Below are the code and all the weights of a small trained network. Each question names an input and a class and asks about switching units off, where a switched-off unit gives its printed mean instead of its output.

import numpy as np


def w(rows, s, z=0):
    codes = np.array(rows[::2]) - 128.0
    scale = np.full(codes.shape[1], s)
    scale[-1] = z or s
    return codes * scale


def norm(h):
    return h / np.sqrt((h * h).mean(-1, keepdims=True) + 1e-5)


def f(y):
    return y / 2 * (1 + np.tanh(0.7978845608 * (y + 0.044715 * y**3)))


def log_softmax(a):
    a = a - a.max(-1, keepdims=True)
    return a - np.log(np.exp(a).sum(-1, keepdims=True))


def net(x, mask):
    res = np.array(x, float).reshape(1, 2) / 4 @ E
    u = 0
    for l in range(3):
        y = f(norm(res) @ A[l][:, :-1].T + A[l][:, -1])
        res = res + np.where(mask[u : u + 9], y, B[l][:, -1]) @ B[l][:, :-1]
        u += 9
    return log_softmax(norm(res)[-1] @ U[:, :-1].T + U[:, -1])


A, B = {}, {}
E = w([
[212,185,189,77,184,20],'x0',
[80,153,113,20,255,196],'x1',
],0.0037)
A[0] = w([
[125,43,78,121,75,177,50],'L0N0',
[143,73,169,201,2,62,248],'L0N1',
[112,120,122,130,133,125,26],'L0N2',
[91,98,80,169,116,166,45],'L0N3',
[40,175,92,64,236,167,194],'L0N4',
[140,154,122,65,67,140,132],'L0N5',
[71,35,81,161,124,207,182],'L0N6',
[200,213,168,89,150,69,152],'L0N7',
[74,51,153,135,165,111,121],'L0N8',
],0.0031,0.0014)
B[0] = w([
[141,134,176,193,208,90,144],'L0N0',
[146,190,33,41,197,167,252],'L0N1',
[107,155,141,133,105,134,107],'L0N2',
[128,136,187,171,187,73,137],'L0N3',
[206,154,68,92,55,119,219],'L0N4',
[135,103,137,122,128,127,129],'L0N5',
[202,113,162,130,205,59,206],'L0N6',
[125,1,132,106,134,118,186],'L0N7',
[139,115,114,89,121,80,130],'L0N8',
],0.0032,0.003)
A[1] = w([
[145,34,135,144,91,86,77],'L1N0',
[191,123,102,55,124,102,179],'L1N1',
[133,57,121,96,95,124,73],'L1N2',
[154,148,145,223,92,85,66],'L1N3',
[131,163,134,185,2,76,31],'L1N4',
[4,40,118,193,96,201,72],'L1N5',
[135,154,148,171,3,106,7],'L1N6',
[88,160,191,94,178,183,70],'L1N7',
[104,128,123,165,93,180,70],'L1N8',
],0.0047,0.002)
B[1] = w([
[120,165,131,85,136,182,135],'L1N0',
[78,102,141,192,86,175,254],'L1N1',
[122,157,132,125,122,143,121],'L1N2',
[141,163,63,66,118,132,160],'L1N3',
[149,160,97,8,87,193,169],'L1N4',
[69,66,232,137,137,59,205],'L1N5',
[162,143,118,69,120,188,142],'L1N6',
[165,123,78,97,3,132,131],'L1N7',
[140,66,172,73,164,80,124],'L1N8',
],0.0053,0.0029)
A[2] = w([
[37,173,114,81,198,174,175],'L2N0',
[108,164,121,86,132,128,25],'L2N1',
[168,156,235,103,129,43,2],'L2N2',
[190,191,73,147,230,53,36],'L2N3',
[108,162,84,2,153,190,1],'L2N4',
[114,129,120,80,182,125,6],'L2N5',
[101,139,188,180,82,211,89],'L2N6',
[101,116,119,178,83,194,115],'L2N7',
[156,187,233,93,135,41,96],'L2N8',
],0.0053,0.0013)
B[2] = w([
[173,162,169,127,55,57,196],'L2N0',
[120,81,66,178,78,127,120],'L2N1',
[26,2,176,141,195,145,183],'L2N2',
[130,231,129,225,175,173,160],'L2N3',
[191,119,71,113,7,134,251],'L2N4',
[163,106,92,222,82,115,127],'L2N5',
[155,227,81,185,195,119,147],'L2N6',
[161,163,163,133,202,84,172],'L2N7',
[20,53,114,165,114,160,191],'L2N8',
],0.0042,0.0029)
U = w([
[190,148,60,47,2,149,214],'0',
[30,30,200,146,168,108,170],'1',
[163,253,125,210,226,144,5],'2',
],0.0092,0.0017)

Each question gives the input, the list of numbers given to net, and the class t.
The units are the neurons (one row each of A and B). Each row of codes is followed by its name. A weight is (code - 128) times the scale printed after its matrix; where a second scale follows, it is the last column's (A, B and U).
mask holds one flag per neuron, layer by layer. A switched-off neuron (its flag False) gives its mean, the last column of its row in B, instead of its output. The means were averaged over made-up inputs and are rounded, as every weight is.
A unit's drop is (log p(t) with every unit on - log p(t) with that unit switched off) / (log p(t) with every unit on - log p(t) with every unit switched off).
The circuit of an input: a set's keep is (log p(t) with only the set's units on - log p(t) with every unit switched off) / (log p(t) with every unit on - log p(t) with every unit switched off). Starting from the 12 units with the biggest drops (on a tie, the unit counted first), units are removed one at a time, each time the one whose removal leaves the highest keep (on an exact tie, the one counted first), for as long as the keep stays at least 0.8.
units of the circuit, in order: the units of the circuit, biggest drop first
most important unit: the unit with the biggest drop
top k neurons: the k neurons with the biggest drops, biggest first
k most important neurons of layer l: the k neurons of layer l with the biggest drops, biggest first
drop when u is switched off: that unit's drop, to one decimal
input [-3,1], class 2: top 4 neurons => [L0N6, L0N7, L1N5, L0N0]
input [5,3], class 1: top 2 neurons => [L0N1, L1N4]
input [-7,-3], class 1: units of the circuit, in order => [L1N5]
input [7,7], class 0: top 2 neurons => [L1N5, L0N6]
input [-5,5], class 0: top 3 neurons => [L1N1, L0N4, L0N7]
input [3,-2], class 2: top 3 neurons => [L1N1, L0N6, L1N5]
input [2,-3], class 2: top 2 neurons => [L0N1, L0N4]
input [3,-1], class 2: top 3 neurons => [L1N1, L0N6, L1N5]
input [3,-3], class 2: top 2 neurons => [L0N1, L0N4]
input [-3,-3], class 2: 4 most important neurons of layer 0 => [L0N1, L0N6, L0N7, L0N4]
input [-8,-7], class 1: top 3 neurons => [L1N5, L0N4, L2N4]
input [-5,-3], class 1: top 2 neurons => [L1N5, L0N4]
input [-1,-3], class 2: 2 most important neurons of layer 0 => [L0N1, L0N4]
input [7,5], class 1: most important unit => L0N1
input [-1,0], class 2: top 2 neurons => [L1N5, L2N3]
input [1,-3], class 2: top 2 neurons => [L0N1, L0N4]
input [-4,-1], class 1: drop when L1N5 is switched off => 1.2
input [2,-2], class 2: drop when L0N1 is switched off => 1.0
input [6,7], class 0: drop when L1N5 is switched off => 0.4
input [0,1], class 2: most important unit => L1N1
